Here is a tiny trained network, its code and every weight. The questions are about switching its units off for an input and a target symbol, where a switched-off unit gives its printed mean instead of its output.

import numpy as np


def w(rows, s, z=0):
    codes = np.array(rows[::2]) - 128.0
    scale = np.full(codes.shape[1], s)
    scale[-1] = z or s
    return codes * scale


def norm(h):
    return h / np.sqrt((h * h).mean(-1, keepdims=True) + 1e-5)


def f(y):
    return np.maximum(y, 0)


def softmax(a):
    e = np.exp(a - a.max(-1, keepdims=True))
    return e / e.sum(-1, keepdims=True)


def log_softmax(a):
    a = a - a.max(-1, keepdims=True)
    return a - np.log(np.exp(a).sum(-1, keepdims=True))


def net(x, mask):
    ids = ['αθμξφω'.index(c) for c in x.split()]
    T = len(ids)
    res = E[ids] + P[:T]
    q, k, v = (norm(res) @ M[0].T for M in (Q, K, V))
    z = softmax(np.where(np.tri(T) > 0, q @ k.T / 2**0.5, -1e9)) @ v
    res = res + np.where(mask[0], z, O[0][:, -1]) @ O[0][:, :-1]
    y = f(norm(res) @ A[0][:, :-1].T + A[0][:, -1])
    res = res + np.where(mask[1:9], y, B[0][:, -1]) @ B[0][:, :-1]
    return log_softmax(norm(res)[-1] @ U[:, :-1].T + U[:, -1])


Q, K, V, O, A, B = {}, {}, {}, {}, {}, {}
E = w([
[43,78,116,106],'α',
[152,160,171,185],'θ',
[248,99,150,212],'μ',
[171,159,146,187],'ξ',
[164,29,90,103],'φ',
[206,144,119,58],'ω',
],0.016)
P = w([
[53,254,185,121],'0',
[157,99,132,72],'1',
[135,99,121,94],'2',
[121,93,119,105],'3',
[115,97,123,116],'4',
[101,95,119,122],'5',
[89,91,121,128],'6',
[78,96,124,134],'7',
[78,94,124,137],'8',
[74,97,133,138],'9',
],0.0098)
Q[0] = w([
[132,198,151,2],'H1',
[211,119,195,54],'H1',
],0.0056)
K[0] = w([
[157,208,160,113],'H1',
[161,119,97,1],'H1',
],0.0073)
V[0] = w([
[99,86,155,254],'H1',
[161,197,39,95],'H1',
],0.009)
O[0] = w([
[173,154,63,107,3],'H1',
[41,219,6,254,172],'H1',
],0.0099,0.0068)
A[0] = w([
[62,164,135,157,95],'N1',
[62,69,96,205,149],'N2',
[183,87,125,224,172],'N3',
[93,164,52,109,173],'N4',
[144,131,242,212,104],'N5',
[202,125,155,142,27],'N6',
[59,123,113,65,254],'N7',
[186,136,128,8,70],'N8',
],0.011,0.0043)
B[0] = w([
[178,90,159,47,228],'N1',
[98,158,112,46,236],'N2',
[10,108,102,171,215],'N3',
[111,107,101,166,201],'N4',
[124,82,48,79,253],'N5',
[202,181,79,128,163],'N6',
[186,154,111,199,254],'N7',
[92,204,139,117,158],'N8',
],0.011,0.0071)
U = w([
[5,100,106,165,174],'α',
[129,53,143,154,142],'θ',
[153,145,98,39,2],'μ',
[104,119,189,153,189],'ξ',
[192,120,99,208,136],'φ',
[79,216,73,191,120],'ω',
],0.014,0.005)

Each question gives the input, a string of symbols that net reads in full, and the target symbol t.
The units are the heads (2 rows each of Q, K, V and O) and the neurons (one row each of A and B). Each row of codes is followed by its name. A weight is (code - 128) times the scale printed after its matrix; where a second scale follows, it is the last column's (O, A, B and U).
mask holds one flag per unit, heads first, then neurons. A switched-off unit (its flag False) gives its mean, the last column of its rows in O or B, instead of its output. The means were averaged over made-up inputs and are rounded, as every weight is.
A unit's drop is (log p(t) with every unit on - log p(t) with that unit switched off) / (log p(t) with every unit on - log p(t) with every unit switched off).
The circuit of an input: a set's keep is (log p(t) with only the set's units on - log p(t) with every unit switched off) / (log p(t) with every unit on - log p(t) with every unit switched off). Starting from all 9 units, units are removed one at a time, each time the one whose removal leaves the highest keep (on an exact tie, the one counted first), for as long as the keep stays at least 0.8.
units of the circuit, in order: the units of the circuit, biggest drop first
most important unit: the unit with the biggest drop
k most important neurons: the k neurons with the biggest drops, biggest first
drop of u: that unit's drop, to one decimal
input φ α α φ ω θ α, target θ: 3 most important neurons : (N3; N7; N5)
input ω α θ α θ α, target μ: 4 most important neurons : (N3; N4; N8; N7)
input ω μ ξ θ α, target ω: most important unit : N1
input ω ξ θ ξ α, target ω: units of the circuit, in order : (N1; N7; H1; N5)
input α α ξ θ ω, target ω: 2 most important neurons : (N8; N1)
input α ξ ω θ α θ φ θ θ α, target μ: 2 most important neurons : (N3; N8)
input φ θ α, target θ: 3 most important neurons : (N3; N2; N7)
input ξ ω α μ, target α: 3 most important neurons : (N3; N7; N1)
input ω ω α ξ, target α: 2 most important neurons : (N3; N7)
input ξ α θ θ, target μ: drop of N7 : 0.2
input ω ω ω ω ξ, target α: drop of N6 : 0.0
input μ μ ω, target ω: drop of H1 : 0.1
